Here is a tiny trained network, its code and every weight. The questions are about switching its units off for an input and a target symbol, where a switched-off unit gives its printed mean instead of its output.

import numpy as np


def w(rows, s, z=0):
    codes = np.array(rows[::2]) - 128.0
    scale = np.full(codes.shape[1], s)
    scale[-1] = z or s
    return codes * scale


def f(y):
    return np.maximum(y, 0)


def softmax(a):
    e = np.exp(a - a.max(-1, keepdims=True))
    return e / e.sum(-1, keepdims=True)


def log_softmax(a):
    a = a - a.max(-1, keepdims=True)
    return a - np.log(np.exp(a).sum(-1, keepdims=True))


def net(x, mask):
    ids = ['αβγδεηθλμξστφψω'.index(c) for c in x.split()]
    T = len(ids)
    res = E[ids] + P[:T]
    u = 0
    for l in range(2):
        r = res
        for j in range(2):
            rows = slice(3 * j, 3 * j + 3)
            q, k, v = (r @ M[l][rows].T for M in (Q, K, V))
            z = softmax(np.where(np.tri(T) > 0, q @ k.T / 3**0.5, -1e9)) @ v
            o = O[l][rows]
            res = res + np.where(mask[u + j], z, o[:, -1]) @ o[:, :-1]
        u += 2
        y = f(res @ A[l][:, :-1].T + A[l][:, -1])
        res = res + np.where(mask[u : u + 4], y, B[l][:, -1]) @ B[l][:, :-1]
        u += 4
    return log_softmax(res[-1] @ U[:, :-1].T + U[:, -1])


Q, K, V, O, A, B = {}, {}, {}, {}, {}, {}
E = w([
[151,175,2],'α',
[142,107,144],'β',
[159,103,101],'γ',
[63,111,166],'δ',
[101,141,181],'ε',
[112,162,122],'η',
[213,125,121],'θ',
[151,132,135],'λ',
[139,151,127],'μ',
[83,173,143],'ξ',
[155,155,110],'σ',
[176,97,63],'τ',
[155,77,211],'φ',
[109,161,86],'ψ',
[79,25,209],'ω',
],0.015)
P = w([
[203,168,69],'0',
[161,165,89],'1',
[124,135,84],'2',
[108,103,84],'3',
[82,65,86],'4',
[55,50,58],'5',
[3,19,140],'6',
],0.0042)
Q[0] = w([
[255,79,162],'0.h0',
[168,124,117],'0.h0',
[96,100,173],'0.h0',
[99,62,138],'0.h1',
[38,94,85],'0.h1',
[72,124,78],'0.h1',
],0.0088)
K[0] = w([
[144,160,252],'0.h0',
[108,135,160],'0.h0',
[202,120,111],'0.h0',
[47,82,81],'0.h1',
[104,49,101],'0.h1',
[161,77,124],'0.h1',
],0.011)
V[0] = w([
[119,29,216],'0.h0',
[118,110,75],'0.h0',
[103,49,53],'0.h0',
[251,236,37],'0.h1',
[254,205,20],'0.h1',
[109,129,145],'0.h1',
],0.0065)
O[0] = w([
[160,223,179,13],'0.h0',
[130,114,104,169],'0.h0',
[160,154,83,167],'0.h0',
[24,83,178,234],'0.h1',
[2,78,167,249],'0.h1',
[149,136,125,109],'0.h1',
],0.0088,0.002)
A[0] = w([
[52,208,89,1],'0.n0',
[160,49,254,120],'0.n1',
[151,104,246,83],'0.n2',
[126,181,161,216],'0.n3',
],0.0076,0.0044)
B[0] = w([
[251,144,118,162],'0.n0',
[121,83,116,254],'0.n1',
[176,164,81,173],'0.n2',
[181,181,181,229],'0.n3',
],0.014,0.0022)
Q[1] = w([
[83,39,93],'1.h0',
[96,131,117],'1.h0',
[7,197,76],'1.h0',
[199,143,72],'1.h1',
[53,254,106],'1.h1',
[97,172,123],'1.h1',
],0.009)
K[1] = w([
[129,86,206],'1.h0',
[96,116,170],'1.h0',
[1,132,242],'1.h0',
[77,180,217],'1.h1',
[180,46,156],'1.h1',
[152,91,128],'1.h1',
],0.0088)
V[1] = w([
[143,36,143],'1.h0',
[155,72,114],'1.h0',
[97,155,156],'1.h0',
[29,231,153],'1.h1',
[168,31,216],'1.h1',
[113,141,248],'1.h1',
],0.011)
O[1] = w([
[178,149,115,252],'1.h0',
[176,130,97,186],'1.h0',
[78,141,174,117],'1.h0',
[11,196,135,118],'1.h1',
[189,106,203,182],'1.h1',
[90,118,236,105],'1.h1',
],0.012,0.003)
A[1] = w([
[109,80,192,156],'1.n0',
[227,215,103,1],'1.n1',
[128,254,164,78],'1.n2',
[81,217,119,93],'1.n3',
],0.0082,0.0037)
B[1] = w([
[139,119,226,252],'1.n0',
[6,189,124,243],'1.n1',
[179,142,60,187],'1.n2',
[104,173,129,179],'1.n3',
],0.011,0.0031)
U = w([
[99,11,93,26],'α',
[243,150,150,253],'β',
[137,94,160,87],'γ',
[229,253,99,143],'δ',
[136,170,158,103],'ε',
[59,128,129,86],'η',
[167,41,183,103],'θ',
[153,61,167,228],'λ',
[75,101,166,75],'μ',
[68,159,147,138],'ξ',
[65,88,167,60],'σ',
[166,84,127,215],'τ',
[197,182,165,59],'φ',
[75,98,72,177],'ψ',
[130,255,136,56],'ω',
],0.0073,0.0046)

Each question gives the input, a string of symbols that net reads in full, and the target symbol t.
The units are the heads (3 rows each of Q, K, V and O) and the neurons (one row each of A and B). Each row of codes is followed by its name. A weight is (code - 128) times the scale printed after its matrix; where a second scale follows, it is the last column's (O, A, B and U).
mask holds one flag per unit, layer by layer, with each layer's heads first. A switched-off unit (its flag False) gives its mean, the last column of its rows in O or B, instead of its output. The means were averaged over made-up inputs and are rounded, as every weight is.
A unit's drop is (log p(t) with every unit on - log p(t) with that unit switched off) / (log p(t) with every unit on - log p(t) with every unit switched off).
The circuit of an input: a set's keep is (log p(t) with only the set's units on - log p(t) with every unit switched off) / (log p(t) with every unit on - log p(t) with every unit switched off). Starting from all 12 units, units are removed one at a time, each time the one whose removal leaves the highest keep (on an exact tie, the one counted first), for as long as the keep stays at least 0.8.
units of the circuit, in order: the units of the circuit, biggest drop first
top k neurons: the k neurons with the biggest drops, biggest first
k most important neurons of layer l: the k neurons of layer l with the biggest drops, biggest first
which heads matter: for each layer, one digit per head in row order, 1 if its drop is at least 0.15 and else 0, layers parted by /
drop when u is switched off: that unit's drop, to one decimal
input α α τ, target ψ: which heads matter : 10 / 01
input τ τ α α β, target α: which heads matter : 11 / 01
input σ β β ω ξ, target δ: which heads matter : 01 / 00
input ε ω ξ ω τ σ, target δ: which heads matter : 01 / 00
input β ω ω β, target δ: units of the circuit, in order : (0.h1)
input ψ ψ α, target ψ: which heads matter : 10 / 01
input ξ ξ ξ, target ω: units of the circuit, in order : (1.h1; 1.n3)
input ξ ξ ω β, target δ: top 2 neurons : (1.n2; 0.n1)
input θ η α α ξ α γ, target α: units of the circuit, in order : (1.h1; 0.n0; 0.h0; 0.h1)
input μ α σ, target ψ: units of the circuit, in order : (1.h1; 0.h0; 0.h1)
input γ α σ σ, target ψ: 2 most important neurons of layer 0 : (0.n3; 0.n0)
input τ α τ, target α: 2 most important neurons of layer 0 : (0.n0; 0.n3)
input ξ μ ξ β ψ ε ω, target δ: drop when 0.h1 is switched off : 0.9
input τ β θ γ β ω δ, target δ: drop when 0.h1 is switched off : 0.6
input ξ μ α α ψ δ, target ψ: units of the circuit, in order : (1.h1)
input α η δ α α α, target ψ: drop when 0.n3 is switched off : 0.1
input ψ α φ φ ω, target δ: drop when 0.h1 is switched off : 0.5
